Small tables with named rows and columns. After each table, cells are looked up by row and column.

Table Rofof
	Vivatu	Rarido	Fitom	Ris	Medin	Moma
Mapevo	-23.0	-2.4	18.4	65.5	60.1	40.8
Mosena	9.8	-54.3	80.4	12.0	13.1	12.3
Pofe	31.9	72.9	19.5	43.2	-7.7	-5.2
Dila	65.8	34.4	-1.7	70.2	25.2	8.4
Ponunet	-35.6	-12.5	18.7	46.6	24.8	-22.0
Dodopa	-1.8	31.6	30.2	-5.8	65.2	-29.0
Lenu	66.9	-19.8	52.6	38.3	-39.3	46.3
Visidov	51.5	-57.4	9.5	43.0	39.6	12.2
Durem	8.0	55.4	79.2	30.0	24.7	40.6

Ris of Mosena = 12.0
Fitom of Dila = -1.7
Ris of Dila = 70.2
Ris of Durem = 30.0
Vivatu of Pofe = 31.9
Medin of Dodopa = 65.2
Moma of Lenu = 46.3
Ris of Pofe = 43.2
Fitom of Pofe = 19.5
Moma of Pofe = -5.2
Fitom of Visidov = 9.5
Rarido of Ponunet = -12.5
Moma of Dila = 8.4
Vivatu of Dila = 65.8
Fitom of Dodopa = 30.2
Ris of Visidov = 43.0
Rarido of Visidov = -57.4

Zusoz:
         Kevavup     Mif     Tef     Muk  Makapan
Gokol     -4.181  -6.547  -0.289  -0.015    0.786
Fidonov    0.480  -4.955  -1.053   9.417   -0.170
Fav       -6.078  -2.556  -1.288   0.673   -3.537
Suvefu    -4.651  -0.006   3.443   3.293   -3.366

Suvefu, Kevavup => -4.651
Gokol, Makapan => 0.786
Fidonov, Muk => 9.417
Suvefu, Mif => -0.006
Gokol, Kevavup => -4.181
Gokol, Muk => -0.015
Fav, Mif => -2.556
Fav, Muk => 0.673
Gokol, Tef => -0.289
Suvefu, Muk => 3.293
Fidonov, Kevavup => 0.480
Fidonov, Mif => -4.955
Fav, Tef => -1.288
Fav, Makapan => -3.537
Fidonov, Tef => -1.053
Fidonov, Makapan => -0.170
Fav, Kevavup => -6.078
Gokol, Mif => -6.547
Suvefu, Makapan => -3.366
Which row has the largest Mif? Suvefu

Kosido:
	Dalufek	Niv	Kekug
Nok	0.8	0.5	0.4
Sut	0.5	0.4	0.4
Sas	0.6	0.4	0.4
Kebu	0.4	0.2	0.2
Kuz	0.6	0.0	0.2
Kubi	0.2	0.4	0.0

What is the Dalufek of Kuz in Kosido?
0.6
What is the Kekug of Nok in Kosido?
0.4
What is the Dalufek of Nok in Kosido?
0.8
What is the Niv of Sas in Kosido?
0.4
What is the Kekug of Kebu in Kosido?
0.2
What is the Dalufek of Kebu in Kosido?
0.4
What is the Kekug of Kubi in Kosido?
0.0
What is the Niv of Nok in Kosido?
0.5
What is the Kekug of Kuz in Kosido?
0.2
What is the Niv of Kubi in Kosido?
0.4
What is the Dalufek of Sut in Kosido?
0.5
What is the Kekug of Sas in Kosido?
0.4
What is the Dalufek of Kubi in Kosido?
0.2
What is the Niv of Kebu in Kosido?
0.2
What is the Niv of Sut in Kosido?
0.4
Row with the largest Niv: Nok

Loreguv:
	Fenotul	Lel	Viso	Goz	Zup	Kegeko	Kebad	Mifil
Divolo	-23.19	61.59	26.97	-34.34	-52.48	-1.00	-15.29	31.90
Mul	8.63	-4.79	-38.93	-21.90	7.85	2.84	5.09	-30.80
Lisur	16.10	-0.14	-23.95	25.34	-48.84	19.48	-41.21	-6.86
Duzanok	6.59	-19.96	-10.84	-69.50	9.14	-10.70	1.75	-44.39
Vav	-28.77	-5.07	0.16	-31.67	14.40	5.45	-18.58	-25.75
Bosa	-17.07	-61.82	-19.24	0.52	26.04	-43.74	-57.21	-27.24
Nuzilu	-23.48	-53.18	-19.16	4.30	24.06	-38.60	-18.48	-50.79
Vovuno	-4.04	7.25	-2.64	-17.78	-37.15	-13.46	-15.03	3.65
Muri	-19.22	-59.87	-19.63	1.61	25.74	-23.54	-10.44	-50.24
Momefo	-10.86	-39.62	-11.66	-12.97	-37.09	-57.36	-8.77	10.93
Pofor	3.90	-0.95	12.26	1.39	-49.42	-17.97	-47.02	-17.58
Dod	-31.82	43.16	-28.98	-22.49	2.17	-8.56	10.95	1.99
Zigoda	-10.56	-13.02	-3.39	-11.08	-2.41	-49.67	-2.57	-43.55
Firisu	-24.32	-48.18	-8.15	-7.20	0.35	17.90	1.65	-22.06

What is the Goz of Divolo in Loreguv? -34.34
What is the Viso of Divolo in Loreguv? 26.97
What is the Mifil of Dod in Loreguv? 1.99
What is the Kebad of Muri in Loreguv? -10.44
What is the Viso of Lisur in Loreguv? -23.95
What is the Kegeko of Bosa in Loreguv? -43.74
What is the Kebad of Pofor in Loreguv? -47.02
What is the Fenotul of Vovuno in Loreguv? -4.04
What is the Kegeko of Momefo in Loreguv? -57.36
What is the Fenotul of Nuzilu in Loreguv? -23.48
What is the Goz of Dod in Loreguv? -22.49
What is the Kegeko of Firisu in Loreguv? 17.90
What is the Viso of Duzanok in Loreguv? -10.84
What is the Zup of Dod in Loreguv? 2.17
What is the Goz of Bosa in Loreguv? 0.52
What is the Viso of Zigoda in Loreguv? -3.39
What is the Lel of Muri in Loreguv? -59.87
What is the Fenotul of Momefo in Loreguv? -10.86
What is the Goz of Momefo in Loreguv? -12.97
What is the Kegeko of Zigoda in Loreguv? -49.67
Which row has the largest Goz? Lisur

